Below is a small trained network, with its code and all its weights. Each question gives an input and a class and asks what happens when units are switched off, that is, made to give their printed mean instead of their output.

import numpy as np


def w(rows, s, z=0):
    codes = np.array(rows[::2]) - 128.0
    scale = np.full(codes.shape[1], s)
    scale[-1] = z or s
    return codes * scale


def f(y):
    return np.maximum(y, 0)


def log_softmax(a):
    a = a - a.max(-1, keepdims=True)
    return a - np.log(np.exp(a).sum(-1, keepdims=True))


def net(x, mask):
    res = np.array(x, float).reshape(1, 4) / 4 @ E
    y = f(res @ A[0][:, :-1].T + A[0][:, -1])
    res = res + np.where(mask, y, B[0][:, -1]) @ B[0][:, :-1]
    return log_softmax(res[-1] @ U[:, :-1].T + U[:, -1])


A, B = {}, {}
E = w([
[73,137,18,142,122,146,132,30,74],'x0',
[123,117,136,133,124,118,122,120,123],'x1',
[207,75,102,75,117,92,144,149,51],'x2',
[155,170,191,138,3,167,185,115,60],'x3',
],0.0079)
A[0] = w([
[110,176,244,157,152,132,112,188,233,208],'neuron 0',
[52,118,85,152,176,145,104,77,154,254],'neuron 1',
[54,145,62,151,157,139,101,109,145,153],'neuron 2',
[82,124,72,133,165,112,91,97,171,95],'neuron 3',
[183,126,192,77,71,115,158,167,111,53],'neuron 4',
[163,34,65,45,226,1,83,170,154,146],'neuron 5',
[197,117,187,61,85,113,153,161,104,31],'neuron 6',
],0.0057,0.00089)
B[0] = w([
[90,209,76,19,22,60,190,2,42,243],'neuron 0',
[99,130,112,130,156,225,18,145,157,220],'neuron 1',
[80,140,128,162,179,197,63,149,161,205],'neuron 2',
[128,105,153,187,165,195,29,176,198,198],'neuron 3',
[232,46,211,216,169,141,106,233,164,200],'neuron 4',
[137,185,66,80,4,67,194,45,61,253],'neuron 5',
[221,57,209,213,151,169,104,180,165,197],'neuron 6',
],0.0059)
U = w([
[80,191,93,89,118,122,126,59,117,184],'0',
[156,133,131,113,84,90,231,100,90,174],'1',
[149,36,164,209,254,165,39,224,186,6],'2',
],0.0083,0.0024)

Each question gives the input, the list of numbers given to net, and the class t.
The units are the neurons (one row each of A and B). Each row of codes is followed by its name. A weight is (code - 128) times the scale printed after its matrix; where a second scale follows, it is the last column's (A, B and U).
mask holds one flag per neuron, in row order. A switched-off neuron (its flag False) gives its mean, the last column of its row in B, instead of its output. The means were averaged over made-up inputs and are rounded, as every weight is.
A unit's drop is (log p(t) with every unit on - log p(t) with that unit switched off) / (log p(t) with every unit on - log p(t) with every unit switched off).
The circuit of an input: a set's keep is (log p(t) with only the set's units on - log p(t) with every unit switched off) / (log p(t) with every unit on - log p(t) with every unit switched off). Starting from all 7 units, units are removed one at a time, each time the one whose removal leaves the highest keep (on an exact tie, the one counted first), for as long as the keep stays at least 0.8.
units of the circuit, in order: the units of the circuit, biggest drop first
top k neurons: the k neurons with the biggest drops, biggest first
drop when u is switched off: that unit's drop, to one decimal
input [6,8,0,-7], class 2: units of the circuit, in order : [neuron 3]
input [-1,3,-4,-4], class 0: top 3 neurons : [neuron 0; neuron 4; neuron 6]
input [0,8,2,6], class 2: units of the circuit, in order : [neuron 0; neuron 5]
input [-1,-1,4,-4], class 1: top 3 neurons : [neuron 5; neuron 1; neuron 2]
input [-5,0,3,-1], class 1: units of the circuit, in order : [neuron 5; neuron 1]
input [0,-2,-1,-6], class 0: top 2 neurons : [neuron 5; neuron 4]
input [-1,0,3,2], class 2: top 2 neurons : [neuron 0; neuron 5]
input [-8,-1,5,-2], class 1: top 2 neurons : [neuron 5; neuron 0]
input [-8,7,6,7], class 2: top 2 neurons : [neuron 4; neuron 6]
input [-3,4,2,-7], class 1: drop when neuron 4 is switched off : -0.1
input [-2,3,7,3], class 2: drop when neuron 6 is switched off : 0.2
input [-1,8,5,8], class 2: drop when neuron 6 is switched off : 0.2
